Where the symbols take the objects:
state | $ & ~
tr | rj cr qf
sl | pp cf qh
rm | gb tc mz
gf | hm tr ph
dg | bc ph bn
qf | mj tj nm
pp | qh tl cz
hm | ph rj ft
dc | mh fq rm
gm | cq mm gt
mj | nm qr cr
nm | cr sc hg
ft | bq mj tr
cc | hb rm fz
sc | bp rr qd
hb | fz gb dc
mn | tc cq ls
qh | cz rc rg
bp | qd mc tt
tc | ls gt ld
cp | zr hb nb
tl | rc gf dg
bc | bn ft gf
fj | zc nb gs
mm | sl rg pp
hg | tj qd qr
gs | cp cc zr
qd | tt sr nf
gb | mz ls fq
rc | dg hm bc
cr | hg bp tj
mh | rm mn gb
cz | rg dg cf
cf | tl bn rc
rr | mc gs sr
fq | mn gm tc
nf | rr zc mc
lc | ch qh mm
fz | dc mz mh
rj | qf hg mj
rg | cf bc tl
tj | qr tt sc
bn | gf bq hm
mz | fq ld mn
ch | mm cz sl
ls | ld lc gm
zr | nb fz fr
sr | fj zr zc
mc | sr cp fj
fr | cc mh hb
cq | gt sl lc
gt | lc pp ch
qr | sc nf bp
nb | fr dc cc
ld | gm ch cq
tt | nf fj rr
bq | tr nm rj
ph | ft qf bq
zc | gs fr cp

The rows follow the links: the fewer symbols apart two objects are, the more alike their rows tend to be.

Each row is also shifted at random along 3 hidden directions that mean nothing.

Some objects, each with a row of numbers:
rj: [34, -2, 1, 12, -14, -7, 1, -2, 24, 11, -6, 1, -11, 1, 8, -1, -25, 23, 13, -17, 8, -3, 13, -1, 8, -3, -3, 4]
cq: [-26, -4, 3, -19, 22, 13, 1, 0, -27, -10, 3, -2, 16, 0, -8, 7, 25, -31, -11, 14, -10, -11, -8, 2, -15, -4, -9, -11]
pp: [11, -22, 36, -17, -15, -15, 9, 34, 12, -18, -2, 8, 20, 4, -15, 6, 0, 1, 12, -2, 7, 11, 8, -6, -16, -19, 5, -12]
qf: [31, 1, -24, 11, 5, 18, -11, -8, -11, 21, 7, -6, -18, -3, -2, -12, -13, 10, -7, -5, -4, -12, -11, -13, 6, 15, -2, 5]
mz: [54, 10, -9, 15, -14, -8, -7, -10, 11, 9, 3, 2, -16, 0, 4, -10, -22, 36, 3, -9, 4, 17, -2, -3, 14, 7, 17, 17]
gf: [-39, -36, 27, 0, -24, -11, 9, 56, 27, -2, -1, 6, 7, 2, -13, -7, -7, -6, 17, -9, 11, -2, 13, -24, -13, -11, -3, -18]
cf: [15, 5, 19, -28, 11, -4, 4, -3, -23, -27, 3, 4, 26, 2, -12, 11, 24, -12, -9, 17, -7, 16, -9, 13, -15, -11, 10, -1]
hg: [0, 28, -11, 24, -12, -17, 2, -34, 31, 5, -13, 0, -18, 0, 30, 5, -17, 27, 10, -13, 10, 8, 17, 22, 27, 4, -1, 20]
qd: [-11, 10, -18, 24, -3, 2, 1, -21, 25, 18, -11, -3, -21, -1, 23, 0, -19, 11, 9, -17, 7, -18, 16, 7, 19, 4, -17, 5]
tl: [0, -2, 31, -13, -10, -22, 12, 6, 18, -22, -10, 6, 17, 3, 2, 15, 3, 2, 11, -1, 7, 15, 15, 16, -5, -19, 2, -3]
fq: [2, 23, -23, 14, -5, -8, -13, -15, -13, 2, 14, 1, -13, -2, 2, -16, 5, 18, -15, 13, -6, 32, -23, -3, 16, 23, 32, 26]
tc: [-16, -15, 26, -18, 3, -3, 11, 16, 5, -14, -7, 2, 20, 2, -7, 14, 8, -18, 7, -1, 3, -10, 12, 5, -17, -18, -14, -18]
hb: [12, -2, 17, 0, -7, -10, 11, -5, 26, -5, -16, 2, 4, 3, 11, 15, -13, 6, 17, -15, 10, -10, 24, 15, 1, -18, -16, -5]
tj: [61, -17, -20, 1, 10, 30, -12, 9, -22, 24, 13, -6, -12, -3, -19, -14, -16, 6, -8, -5, -7, -22, -17, -27, -10, 10, -4, -8]
nb: [33, 20, -21, 8, 3, 0, -11, -21, -16, 4, 11, -1, -12, -3, 1, -10, 0, 18, -14, 9, -6, 20, -19, 1, 11, 18, 21, 21]
zr: [41, 12, -11, 15, -6, -3, -3, -21, 14, 11, -5, -1, -15, -1, 13, -1, -21, 26, 6, -13, 5, -1, 6, 6, 14, 3, -1, 11]
mc: [9, 2, 24, -3, -10, -17, 12, -4, 26, -12, -15, 4, 9, 3, 10, 16, -8, 8, 16, -10, 10, 3, 22, 19, 1, -19, -7, -2]
mn: [-19, 18, 6, -13, 4, -15, 0, -10, -17, -25, 6, 4, 13, 0, -3, 3, 28, -6, -13, 22, -6, 35, -15, 15, 0, 3, 25, 14]
qr: [22, -6, -6, -18, 17, 18, -9, 6, -37, -2, 14, -2, 9, -1, -21, -7, 15, -13, -17, 16, -13, 1, -23, -12, -16, 6, 8, -5]
ld: [76, 12, -15, 2, 13, 14, -4, -34, -5, 13, -4, -6, -10, -1, 7, 5, -18, 18, 0, -11, -2, -14, 1, 11, 5, 1, -9, 6]
zc: [-25, -2, -4, -7, 4, 3, -6, 14, -24, -6, 14, 1, 6, -1, -14, -11, 21, -14, -14, 19, -8, 15, -21, -11, -5, 10, 17, 1]
tr: [-22, -6, 27, -1, -21, -25, 11, 17, 28, -15, -8, 7, 9, 3, 3, 7, -2, 6, 16, -5, 12, 16, 16, 6, 0, -14, 4, -1]
fr: [4, 12, -1, -20, 21, 6, -2, -16, -33, -16, 5, -1, 15, 0, -8, 7, 25, -17, -16, 19, -12, 8, -15, 14, -8, 0, 7, 3]
gm: [33, 4, -17, -1, 2, 8, -13, 3, -26, 5, 17, 0, -7, -2, -15, -18, 3, 9, -14, 11, -10, 16, -26, -16, -1, 17, 23, 10]

The symbols that take the first to the second take the third to the fourth, perhaps in another order. What is the fourth?
Answer with the object's name.
A [-20, -10, 28, -2, -19, -21, 10, 21, 28, -12, -9, 7, 10, 3, 1, 6, -3, 4, 16, -7, 10, 11, 16, 2, -2, -14, 0, -6]
B [1, 0, -7, 22, -14, -4, 1, -2, 27, 17, -7, 0, -19, -2, 13, -4, -24, 18, 12, -18, 9, -8, 13, -4, 14, 3, -7, 3]
C [5, -9, 32, -22, -9, -18, 6, 25, -3, -26, 4, 9, 24, 3, -17, 4, 14, -4, 2, 11, 2, 25, -2, 1, -15, -14, 18, -3]
D cp

A [-40, 26, -17, 2, 8, -6, -7, -20, -21, -10, 8, 0, 0, -1, 6, -4, 25, -7, -17, 21, -9, 24, -17, 10, 10, 16, 19, 18]
B [6, 18, 21, -1, -8, -26, 13, -24, 27, -19, -17, 4, 8, 3, 21, 22, -4, 12, 16, -9, 11, 11, 25, 35, 9, -18, -5, 8]
C [36, 11, -18, 19, -16, -9, -11, -5, 4, 11, 11, 2, -19, -1, 1, -18, -17, 34, -2, -3, 2, 25, -13, -11, 15, 17, 26, 21]
D bq

A [2, -1, 20, 7, -22, -24, 9, 6, 34, -7, -10, 5, 1, 2, 9, 7, -15, 18, 19, -12, 13, 11, 19, 8, 7, -12, 2, 3]
B [-1, 28, -30, 6, 19, 11, -9, -41, -24, 6, 4, -6, -11, -3, 12, -2, 10, 0, -17, 10, -10, 1, -14, 13, 13, 16, 3, 16]
C [-13, -15, 6, 21, -27, -12, 3, 26, 37, 14, -5, 4, -14, 1, 4, -8, -24, 17, 18, -19, 13, -1, 15, -16, 8, 0, -1, -3]
D bc

A [1, 4, -31, 3, 24, 31, -11, -16, -29, 19, 7, -8, -11, -3, -1, -7, 4, -14, -17, 5, -11, -26, -15, -9, 0, 15, -12, -3]
B [-46, -8, 1, 25, -24, -13, 5, 15, 41, 13, -11, 2, -15, 1, 16, -4, -20, 9, 18, -18, 13, -7, 20, -7, 13, -1, -9, -1]
C [-37, 1, 18, -14, 0, -13, 6, 9, -4, -22, 0, 4, 18, 2, -4, 6, 21, -15, -2, 13, 0, 16, -2, 8, -7, -7, 7, -3]
D tt

A [4, 20, -27, -2, 25, 20, -9, -33, -31, 6, 5, -7, -6, -2, 5, 0, 12, -10, -18, 12, -12, -9, -16, 10, 4, 12, -3, 8]
B [22, -4, -24, 18, -3, 14, -11, 1, -2, 25, 7, -4, -21, -2, -2, -16, -17, 13, -3, -8, -1, -10, -8, -21, 7, 15, 1, 3]
C [-20, 16, -15, -12, 28, 16, -3, -26, -33, -6, 3, -5, 6, -1, 2, 7, 25, -24, -18, 18, -13, -7, -13, 14, -3, 6, -6, 2]
D nb

A [32, 15, -21, 11, -1, 1, -13, -13, -13, 7, 11, 0, -14, -2, -2, -15, -4, 20, -11, 7, -6, 19, -19, -6, 11, 19, 22, 18]
B [27, 19, -29, 2, 24, 22, -10, -38, -26, 12, 3, -8, -10, -3, 6, 0, 2, -2, -15, 5, -10, -13, -12, 8, 7, 12, -7, 8]
C [9, -8, 18, -3, -2, -4, 12, 0, 23, -3, -16, 0, 7, 2, 8, 15, -11, 1, 15, -15, 9, -17, 23, 13, -3, -19, -22, -11]
D hb

A [1, -5, -1, -13, 5, 2, -7, 15, -28, -10, 16, 2, 10, 0, -20, -10, 18, -9, -15, 18, -10, 18, -23, -12, -12, 7, 20, 1]
B [-3, -7, 17, 10, -22, -17, 7, 12, 34, -1, -10, 4, -3, 1, 8, 3, -17, 16, 18, -15, 13, 5, 20, 1, 6, -10, -2, 0]
C [17, 3, 32, -4, -25, -34, 10, 8, 30, -20, -9, 10, 11, 3, 5, 9, -7, 22, 17, -6, 12, 30, 16, 14, 3, -17, 14, 8]
D nb

A [-55, 9, -21, -4, 24, 17, -5, -14, -27, 2, 4, -7, 1, -2, 3, 0, 24, -31, -17, 16, -12, -14, -11, 3, -1, 11, -9, -2]
B [46, -2, -6, 16, -17, -4, -5, 3, 16, 15, 2, 2, -16, -1, 1, -11, -26, 30, 7, -14, 6, 6, 0, -12, 9, 5, 9, 7]
C [28, 20, -29, 6, 20, 18, -9, -39, -19, 13, 2, -8, -13, -3, 10, -1, -3, 5, -12, 1, -7, -11, -10, 9, 10, 14, -4, 11]
D cp

A [14, 5, 22, -27, 6, -12, 5, 2, -18, -29, 4, 5, 26, 2, -12, 10, 23, -7, -6, 17, -4, 25, -8, 12, -13, -11, 16, 1]
B [-37, 10, 22, 7, -22, -32, 12, -3, 36, -17, -13, 7, 5, 3, 19, 11, 0, 10, 15, -4, 13, 22, 21, 21, 12, -11, 5, 8]
C [5, -15, -23, 22, -6, 17, -10, 16, 5, 32, 7, -4, -25, -3, -2, -19, -23, 9, 0, -13, 0, -22, -4, -30, 5, 15, -7, -4]
D bc

A [-34, -11, 26, -10, -11, -17, 9, 27, 7, -19, -2, 6, 17, 2, -7, 4, 13, -9, 6, 6, 4, 14, 4, -2, -10, -11, 8, -8]
B [32, 8, -19, 15, 3, 10, -5, -22, 6, 18, -4, -4, -17, -2, 11, -2, -19, 15, 2, -12, 1, -15, 4, 2, 12, 6, -10, 6]
C [16, -15, -25, 17, -3, 21, -14, 17, -5, 30, 11, -5, -22, -2, -9, -22, -19, 8, -4, -8, -3, -17, -11, -32, 2, 17, -2, -3]
D nm

A [19, -4, -25, 13, -3, 11, -13, 7, -11, 20, 14, -2, -18, -3, -9, -21, -11, 12, -9, 0, -4, 2, -18, -24, 5, 20, 12, 6]
B [-15, 5, -7, -18, 29, 19, -1, -14, -34, -6, 4, -6, 13, -1, -5, 7, 25, -30, -16, 17, -14, -14, -12, 8, -11, 0, -9, -6]
C [25, 28, 14, -31, 25, -6, 5, -40, -28, -34, -3, 0, 27, 2, 2, 24, 30, -11, -12, 21, -9, 18, -6, 40, -6, -12, 7, 9]
D gf

A [-7, 19, -32, 24, 9, 12, -6, -34, 6, 23, -6, -9, -24, -3, 23, -2, -12, 7, -3, -9, 0, -20, 4, 8, 19, 13, -15, 9]
B [77, 26, -9, -19, 19, 4, -8, -36, -39, -15, 10, -1, 8, -1, -7, 3, 13, 11, -19, 17, -12, 23, -23, 18, -2, 5, 23, 18]
C [-22, -11, 28, -12, -7, -13, 11, 19, 13, -17, -7, 5, 17, 2, -3, 10, 7, -10, 10, -1, 6, 4, 13, 5, -9, -16, -3, -11]
D qh

A [51, -13, -18, 10, 0, 19, -10, 8, -6, 25, 7, -4, -16, -2, -10, -15, -22, 14, -2, -10, -1, -17, -9, -24, -2, 10, -3, -3]
B [40, -1, 35, -22, -4, -19, 13, -2, 11, -25, -11, 6, 23, 3, -2, 20, 0, 7, 13, -3, 6, 12, 16, 21, -10, -25, 0, -4]
C [-9, -2, -15, 4, -5, 2, -13, 18, -22, 4, 20, 2, -6, -2, -16, -23, 10, 2, -15, 15, -8, 21, -27, -24, 0, 21, 27, 9]
D rj

A [-33, 4, 18, -18, 11, -4, 10, -6, -4, -20, -9, 0, 20, 2, 3, 18, 21, -25, -1, 9, -2, -2, 9, 20, -7, -14, -10, -7]
B [4, 7, -25, 15, -5, 3, -14, 1, -12, 13, 15, -1, -17, -3, -4, -21, -3, 13, -12, 6, -5, 15, -21, -18, 10, 22, 22, 14]
C [9, 7, -27, 9, 8, 15, -12, -10, -20, 14, 10, -4, -13, -3, -3, -14, 1, 4, -14, 6, -8, 0, -19, -10, 6, 18, 9, 8]
D ls

A [-33, -16, 19, 13, -29, -21, 8, 31, 39, 1, -8, 6, -4, 2, 4, -4, -15, 11, 19, -13, 15, 7, 18, -10, 4, -7, 2, -4]
B [-52, 11, 3, 16, -4, -12, 12, -21, 36, 1, -21, -2, -6, 1, 31, 17, -8, -3, 16, -14, 12, -16, 30, 25, 15, -11, -25, 0]
C [-36, -2, 15, -19, 15, 1, 9, -1, -9, -16, -6, -1, 19, 1, -1, 16, 21, -28, -1, 9, -3, -10, 6, 14, -11, -13, -14, -12]
D rr

A [8, -1, 11, 6, -8, -8, 9, -7, 29, 1, -14, 1, -3, 1, 13, 11, -16, 9, 16, -17, 11, -12, 24, 12, 4, -13, -16, -3]
B [20, 4, 17, -25, 5, -9, -1, 5, -25, -25, 9, 6, 22, 1, -17, 3, 22, -5, -11, 21, -8, 29, -16, 5, -13, -5, 24, 4]
C [71, -35, -1, 4, -11, 18, -4, 34, 8, 27, 7, -2, -11, -1, -20, -16, -34, 18, 10, -21, 5, -22, 0, -36, -13, -2, -8, -17]
D gs

A [-25, -14, 21, -9, 0, -1, 12, 10, 16, -6, -14, 0, 12, 2, 4, 16, 2, -18, 13, -9, 5, -20, 22, 9, -10, -19, -24, -17]
B [-18, -1, -12, 0, -2, 3, -11, 18, -24, 0, 17, 1, -2, -2, -15, -19, 13, -5, -15, 16, -8, 19, -25, -20, -2, 18, 24, 6]
C [31, 7, 6, 8, -8, -8, 6, -17, 24, 4, -13, 0, -6, 1, 15, 9, -20, 19, 14, -17, 9, -5, 19, 15, 9, -9, -10, 4]
D bq

A [33, 4, -3, 14, -11, -6, 0, -10, 22, 10, -7, 0, -13, 0, 11, 1, -23, 24, 12, -16, 8, -2, 11, 3, 12, -1, -3, 6]
B [27, -23, 27, -10, -11, -4, 10, 24, 21, -3, -8, 4, 11, 2, -9, 8, -13, 3, 17, -14, 9, -11, 18, -5, -14, -20, -13, -18]
C [-13, -15, 28, -18, -2, -6, 10, 22, 3, -17, -4, 3, 21, 2, -10, 11, 10, -16, 6, 2, 3, -1, 8, 1, -15, -17, -5, -15]
D cq

A [26, 9, -25, 15, 1, 9, -11, -15, -4, 18, 5, -3, -19, -3, 3, -11, -13, 16, -6, -4, -2, -1, -9, -8, 11, 15, 6, 11]
B [15, -19, -9, 13, -1, 18, 0, 7, 17, 27, -7, -5, -15, -2, 4, -2, -26, 3, 11, -22, 6, -38, 14, -15, 0, -2, -28, -14]
C [35, -19, -9, 18, -18, 6, -7, 23, 13, 25, 7, 0, -20, -2, -9, -20, -28, 24, 8, -16, 4, -5, -2, -30, 3, 10, 6, -1]
D ls

